Below is a small trained network, with its code and all its weights. Each question gives an input and a class and asks what happens when units are switched off, that is, made to give their printed mean instead of their output.

import numpy as np


def w(rows, s, z=0):
    codes = np.array(rows[::2]) - 128.0
    scale = np.full(codes.shape[1], s)
    scale[-1] = z or s
    return codes * scale


def f(y):
    return y / 2 * (1 + np.tanh(0.7978845608 * (y + 0.044715 * y**3)))


def log_softmax(a):
    a = a - a.max(-1, keepdims=True)
    return a - np.log(np.exp(a).sum(-1, keepdims=True))


def net(x, mask):
    res = np.array(x, float).reshape(1, 3) / 4 @ E
    y = f(res @ A[0][:, :-1].T + A[0][:, -1])
    res = res + np.where(mask, y, B[0][:, -1]) @ B[0][:, :-1]
    return log_softmax(res[-1] @ U[:, :-1].T + U[:, -1])


A, B = {}, {}
E = w([
[149,113,122,177,107,219,158,116,200],'x0',
[131,101,119,60,44,137,81,236,132],'x1',
[247,155,176,88,74,163,165,67,193],'x2',
],0.015)
A[0] = w([
[201,146,166,92,69,184,179,117,209,196],'n1',
[120,206,117,214,150,221,145,110,145,254],'n2',
[123,163,98,146,246,90,141,108,133,95],'n3',
[135,124,149,164,106,225,112,199,209,254],'n4',
[120,131,111,174,219,167,152,114,40,231],'n5',
[211,111,189,114,105,62,166,77,146,205],'n6',
],0.011,0.0051)
B[0] = w([
[182,73,195,115,163,188,147,202,154,254],'n1',
[105,19,111,102,101,140,146,194,165,197],'n2',
[96,155,139,171,145,124,221,85,180,176],'n3',
[90,68,28,150,118,217,155,152,166,219],'n4',
[57,186,165,247,122,123,129,87,163,190],'n5',
[113,153,119,97,151,161,100,180,110,206],'n6',
],0.013,0.023)
U = w([
[195,168,82,151,54,171,46,9,169,3],'0',
[111,175,110,213,176,55,145,36,129,129],'1',
[223,80,189,141,123,220,226,172,218,167],'2',
[134,198,111,157,161,205,114,92,168,10],'3',
[33,88,10,181,115,159,102,193,150,181],'4',
[185,97,181,51,98,60,70,228,11,246],'5',
[216,209,73,69,70,195,31,1,227,2],'6',
],0.0094,0.0069)

Each question gives the input, the list of numbers given to net, and the class t.
The units are the neurons (one row each of A and B). Each row of codes is followed by its name. A weight is (code - 128) times the scale printed after its matrix; where a second scale follows, it is the last column's (A, B and U).
mask holds one flag per neuron, in row order. A switched-off neuron (its flag False) gives its mean, the last column of its row in B, instead of its output. The means were averaged over made-up inputs and are rounded, as every weight is.
A unit's drop is (log p(t) with every unit on - log p(t) with that unit switched off) / (log p(t) with every unit on - log p(t) with every unit switched off).
The circuit of an input: a set's keep is (log p(t) with only the set's units on - log p(t) with every unit switched off) / (log p(t) with every unit on - log p(t) with every unit switched off). Starting from all 6 units, units are removed one at a time, each time the one whose removal leaves the highest keep (on an exact tie, the one counted first), for as long as the keep stays at least 0.8.
circuit, biggest first: the units of the circuit, biggest drop first
top k neurons: the k neurons with the biggest drops, biggest first
drop of u: that unit's drop, to one decimal
input [-4,7,-7], class 5: circuit, biggest first => n4
input [-8,2,-5], class 1: circuit, biggest first => n4; n2; n1
input [-7,-8,6], class 3: circuit, biggest first => n6; n1
input [-8,-8,7], class 3: circuit, biggest first => n6; n1; n2
input [4,-6,-2], class 4: top 2 neurons => n2; n1
input [5,3,-2], class 4: top 2 neurons => n1; n4
input [-7,1,0], class 5: top 2 neurons => n4; n5
input [-7,7,7], class 5: top 2 neurons => n4; n3
input [6,-7,-1], class 4: top 3 neurons => n1; n5; n2
input [7,-6,-5], class 4: drop of n2 => 2.1
input [-4,-4,2], class 1: drop of n1 => 0.4
input [3,-3,-3], class 4: drop of n1 => 2.2
input [-6,-4,5], class 3: drop of n1 => 0.4
input [-4,-8,3], class 1: circuit, biggest first => n1
